[[ 35  -1 -42  41   1 -32]
 [-24 -25  36 -36  25  22]
 [ 26  -5  -2   2   4 -26]
 [ -7 -12  58 -58  12   7]
 [ -9  13 -75  75 -13   6]
 [-40  -2 -51  52   3  37]
 [-40 -38  29 -29  38  38]]
->
[[ -7 -12  58 -58  12   7]
 [-24 -25  36 -36  25  22]
 [-40 -38  29 -29  38  38]
 [ 26  -5  -2   2   4 -26]
 [ 35  -1 -42  41   1 -32]
 [-40  -2 -51  52   3  37]
 [ -9  13 -75  75 -13   6]]

[[-39 -15  15  20 -83]
 [-37 -10 -51  89  -4]
 [ 58 -49 -33 -82  -5]
 [ 36 -76  -1 -58  -2]]
->
[[-39 -15  15  20 -83]
 [ 36 -76  -1 -58  -2]
 [ 58 -49 -33 -82  -5]
 [-37 -10 -51  89  -4]]

[[-12  10 -16   1  13 -39]
 [ 24  -9  15 -10  -1 -14]
 [ 21   7  18 -18  36   6]
 [-18  29  14  20  58   5]
 [  6  37  -9  -2 -10   6]
 [-14  15  -6 -25 -13   2]
 [  1  -8 -12 -78 -19 -10]]
->
[[ 21   7  18 -18  36   6]
 [ 24  -9  15 -10  -1 -14]
 [-18  29  14  20  58   5]
 [-14  15  -6 -25 -13   2]
 [  6  37  -9  -2 -10   6]
 [  1  -8 -12 -78 -19 -10]
 [-12  10 -16   1  13 -39]]

[[ 22  33  -3  20  -8   2  10  19]
 [ 25  18   5   3  18  -2  -4  30]
 [ 44  40 -76  10   6 -65 -15 -17]
 [ 41  35 -17  19   7 -31  -5   4]
 [-16 -26  86 -12 -11  54   4  44]
 [  9  16  33   7  12   9  14  44]
 [ -3 -13  59  -4   6  27  13  59]]
->
[[-16 -26  86 -12 -11  54   4  44]
 [ -3 -13  59  -4   6  27  13  59]
 [  9  16  33   7  12   9  14  44]
 [ 25  18   5   3  18  -2  -4  30]
 [ 22  33  -3  20  -8   2  10  19]
 [ 41  35 -17  19   7 -31  -5   4]
 [ 44  40 -76  10   6 -65 -15 -17]]

[[ 25   6 -77]
 [-51 -16 -61]
 [-56 -38 -43]
 [ 55 -19 -56]
 [ 19   8 -78]
 [-54 -48 -36]
 [ 18 -78 -11]]
->
[[ 18 -78 -11]
 [-54 -48 -36]
 [-56 -38 -43]
 [ 55 -19 -56]
 [-51 -16 -61]
 [ 25   6 -77]
 [ 19   8 -78]]

[[-21  70 -89   5]
 [ 10  86 -35  -7]
 [ 50  19 -76 -13]
 [ 12 -20 -86  16]
 [ 36  34  20 -19]
 [ 35  74 -27  35]
 [ 52  15  80  54]
 [ -8  65  17  -2]
 [  3  31  84  33]
 [ 45  42 -87  45]]
->
[[  3  31  84  33]
 [ 52  15  80  54]
 [ 36  34  20 -19]
 [ -8  65  17  -2]
 [ 35  74 -27  35]
 [ 10  86 -35  -7]
 [ 50  19 -76 -13]
 [ 12 -20 -86  16]
 [ 45  42 -87  45]
 [-21  70 -89   5]]
---
[[ 14  15  -2 -14  31   5  27  28   9  11  15 -97  -4   2]
 [ -9 -28  14  -8   0   2  -1  -6 -23  18  -9  -3 -10  27]
 [ 11  -3   6 -21  -9 -13 -26 -23   4  25  -3 -31  -6 -23]]
->
[[ -9 -28  14  -8   0   2  -1  -6 -23  18  -9  -3 -10  27]
 [ 11  -3   6 -21  -9 -13 -26 -23   4  25  -3 -31  -6 -23]
 [ 14  15  -2 -14  31   5  27  28   9  11  15 -97  -4   2]]

[[ 0  4 14 14 28  5]
 [19 48 61 24 28  5]
 [ 5 40 90 28  0  6]
 [ 5 10 52 37 14 -1]
 [ 0 -1  0 43  5 -2]
 [ 0  0  9 33  5  1]]
->
[[ 5 40 90 28  0  6]
 [19 48 61 24 28  5]
 [ 5 10 52 37 14 -1]
 [ 0  4 14 14 28  5]
 [ 0  0  9 33  5  1]
 [ 0 -1  0 43  5 -2]]

[[-35  -1   8]
 [  1  76  17]
 [  1  73  16]
 [ -1 -75 -16]
 [  1  86  20]
 [  1  70  15]
 [ -1 -74 -18]
 [-47  -1  10]]
->
[[  1  86  20]
 [  1  76  17]
 [  1  73  16]
 [  1  70  15]
 [-47  -1  10]
 [-35  -1   8]
 [ -1 -75 -16]
 [ -1 -74 -18]]

[[ -1  -9  30 -13  15  53 -67]
 [ 16 -41  -1  -6  30  61 -40]
 [ 15 -11  36   0  25  54 -56]
 [ 11 -13  29 -13  17  62 -66]
 [-21 -18 -22 -37  40  61 -77]
 [ 14 -29  -4  16  65  54 -29]
 [-11 -23  -8 -23  42  58 -65]
 [ 15 -60 -18 -11 -11  60 -27]
 [ 16 -15  44   9  15  44 -43]
 [ -1   3  39 -14  32  50 -75]
 [ 12 -37  -5   3  40  55 -33]]
->
[[ 16 -15  44   9  15  44 -43]
 [ -1   3  39 -14  32  50 -75]
 [ 15 -11  36   0  25  54 -56]
 [ -1  -9  30 -13  15  53 -67]
 [ 11 -13  29 -13  17  62 -66]
 [ 16 -41  -1  -6  30  61 -40]
 [ 14 -29  -4  16  65  54 -29]
 [ 12 -37  -5   3  40  55 -33]
 [-11 -23  -8 -23  42  58 -65]
 [ 15 -60 -18 -11 -11  60 -27]
 [-21 -18 -22 -37  40  61 -77]]

[[ 67 -14  -9 -10  57  -8  52 -16  -9]
 [ 10 -11 -20 -76   9 -57   9 -12 -71]
 [ 81 -59  -6   0  68   0  64 -74   0]]
->
[[ 81 -59  -6   0  68   0  64 -74   0]
 [ 67 -14  -9 -10  57  -8  52 -16  -9]
 [ 10 -11 -20 -76   9 -57   9 -12 -71]]

[[-43 -28 -49  11  23  42   9 -18]
 [ 18 -29  58  57 -10  49  19 -43]
 [-73 -21 -25  25   1  26  -2 -36]
 [-41  38  -1 -43 -31 -79 -18  -6]]
->
[[ 18 -29  58  57 -10  49  19 -43]
 [-41  38  -1 -43 -31 -79 -18  -6]
 [-73 -21 -25  25   1  26  -2 -36]
 [-43 -28 -49  11  23  42   9 -18]]
---
[[-49   1]
 [-13  24]
 [-27  44]
 [ 37 -73]
 [-15 -86]]
->
[  1 -13]

[[  4  78]
 [ -2 -92]]
->
[78 -2]

[[ 19  -5]
 [-16 -70]
 [ 17 -10]
 [  5 -91]]
->
[ -5 -16]

[[-25  68 -13]
 [-70   5 -55]
 [ 52 -99  94]
 [ 21 -37  37]]
->
[-13   5  52]

[[ -92   61  -79]
 [   3 -101   38]
 [ -46  -13  -32]]
->
[ -79 -101  -46]

[[ 17 -21 -61   0]
 [-23   1 -77  22]]
->
[  0 -77]
